Below is a small trained network, with its code and all its weights. Each question gives an input and a class and asks what happens when units are switched off, that is, made to give their printed mean instead of their output.

import numpy as np


def w(rows, s, z=0):
    codes = np.array(rows[::2]) - 128.0
    scale = np.full(codes.shape[1], s)
    scale[-1] = z or s
    return codes * scale


def f(y):
    return np.maximum(y, 0)


def log_softmax(a):
    a = a - a.max(-1, keepdims=True)
    return a - np.log(np.exp(a).sum(-1, keepdims=True))


def net(x, mask):
    res = np.array(x, float).reshape(1, 7) / 4 @ E
    y = f(res @ A[0][:, :-1].T + A[0][:, -1])
    res = res + np.where(mask, y, B[0][:, -1]) @ B[0][:, :-1]
    return log_softmax(res[-1] @ U[:, :-1].T + U[:, -1])


A, B = {}, {}
E = w([
[128,130,129],'x0',
[74,58,77],'x1',
[130,128,129],'x2',
[128,126,127],'x3',
[173,7,207],'x4',
[43,159,190],'x5',
[128,126,128],'x6',
],0.016)
A[0] = w([
[124,45,47,154],'N1',
[54,148,197,195],'N2',
[143,241,28,195],'N3',
[162,170,167,203],'N4',
[177,197,17,206],'N5',
[191,89,182,169],'N6',
[117,14,250,1],'N7',
[100,147,114,105],'N8',
[144,65,194,154],'N9',
[240,71,159,42],'N10',
[154,37,229,194],'N11',
[41,133,49,167],'N12',
],0.013,0.0072)
B[0] = w([
[99,78,73,200],'N1',
[131,204,194,207],'N2',
[73,106,226,231],'N3',
[148,139,188,180],'N4',
[78,35,185,209],'N5',
[176,148,71,207],'N6',
[150,6,222,227],'N7',
[118,157,116,150],'N8',
[222,112,129,206],'N9',
[153,172,61,214],'N10',
[224,133,117,249],'N11',
[89,160,69,200],'N12',
],0.012,0.021)
U = w([
[127,47,183,247],'0',
[79,211,179,116],'1',
[40,50,90,100],'2',
[8,226,75,171],'3',
[214,156,63,115],'4',
[190,139,188,25],'5',
[162,60,40,67],'6',
],0.014)

Each question gives the input, the list of numbers given to net, and the class t.
The units are the neurons (one row each of A and B). Each row of codes is followed by its name. A weight is (code - 128) times the scale printed after its matrix; where a second scale follows, it is the last column's (A, B and U).
mask holds one flag per neuron, in row order. A switched-off neuron (its flag False) gives its mean, the last column of its row in B, instead of its output. The means were averaged over made-up inputs and are rounded, as every weight is.
A unit's drop is (log p(t) with every unit on - log p(t) with that unit switched off) / (log p(t) with every unit on - log p(t) with every unit switched off).
The circuit of an input: a set's keep is (log p(t) with only the set's units on - log p(t) with every unit switched off) / (log p(t) with every unit on - log p(t) with every unit switched off). Starting from all 12 units, units are removed one at a time, each time the one whose removal leaves the highest keep (on an exact tie, the one counted first), for as long as the keep stays at least 0.8.
circuit, biggest first: the units of the circuit, biggest drop first
most important unit: the unit with the biggest drop
top k neurons: the k neurons with the biggest drops, biggest first
drop when u is switched off: that unit's drop, to one decimal
input [4,3,6,4,-8,6,-3], class 3: circuit, biggest first -> N12
input [-2,-7,-3,5,5,0,-7], class 4: circuit, biggest first -> N3, N10
input [-3,1,-6,0,-4,0,-2], class 2: circuit, biggest first -> N5, N7, N11
input [3,2,1,-4,-8,-5,5], class 2: circuit, biggest first -> N5, N12
input [-4,7,-4,5,4,0,-5], class 6: circuit, biggest first -> N3, N1
input [3,-5,-3,-5,-4,0,7], class 0: top 3 neurons -> N5, N10, N2
input [3,1,-5,-6,-1,-3,-7], class 2: circuit, biggest first -> N7, N11, N2
input [6,4,6,2,6,-1,-3], class 6: top 2 neurons -> N3, N7
input [2,3,2,-2,-8,7,6], class 3: top 2 neurons -> N12, N7
input [-8,0,0,-2,7,-1,-7], class 4: top 2 neurons -> N11, N10
input [-8,0,8,1,5,1,-4], class 5: top 3 neurons -> N7, N11, N5
input [0,-6,-7,4,-8,1,2], class 1: top 2 neurons -> N7, N9
input [6,-1,7,0,2,-7,-7], class 4: top 4 neurons -> N7, N10, N3, N6
input [-5,1,0,7,-3,4,3], class 3: circuit, biggest first -> N7
input [-5,2,-5,-1,-5,3,-1], class 3: top 2 neurons -> N7, N12
input [7,-4,3,3,8,-2,-5], class 4: top 2 neurons -> N10, N6
input [3,-2,4,3,-7,-7,3], class 0: top 2 neurons -> N5, N3
input [-3,-1,-8,-7,1,-2,-7], class 4: top 3 neurons -> N7, N3, N5
input [5,-3,6,3,6,4,-5], class 5: top 2 neurons -> N7, N11
input [0,-2,8,-8,-6,4,-1], class 1: most important unit -> N3
input [-1,-3,-8,4,7,4,-6], class 5: top 2 neurons -> N7, N11
input [-3,-5,-5,0,-8,-8,0], class 0: drop when N5 is switched off -> 0.4
input [8,0,-8,-3,6,-7,8], class 4: drop when N11 is switched off -> 0.1
input [0,0,2,-7,-1,1,-7], class 1: drop when N7 is switched off -> 0.7
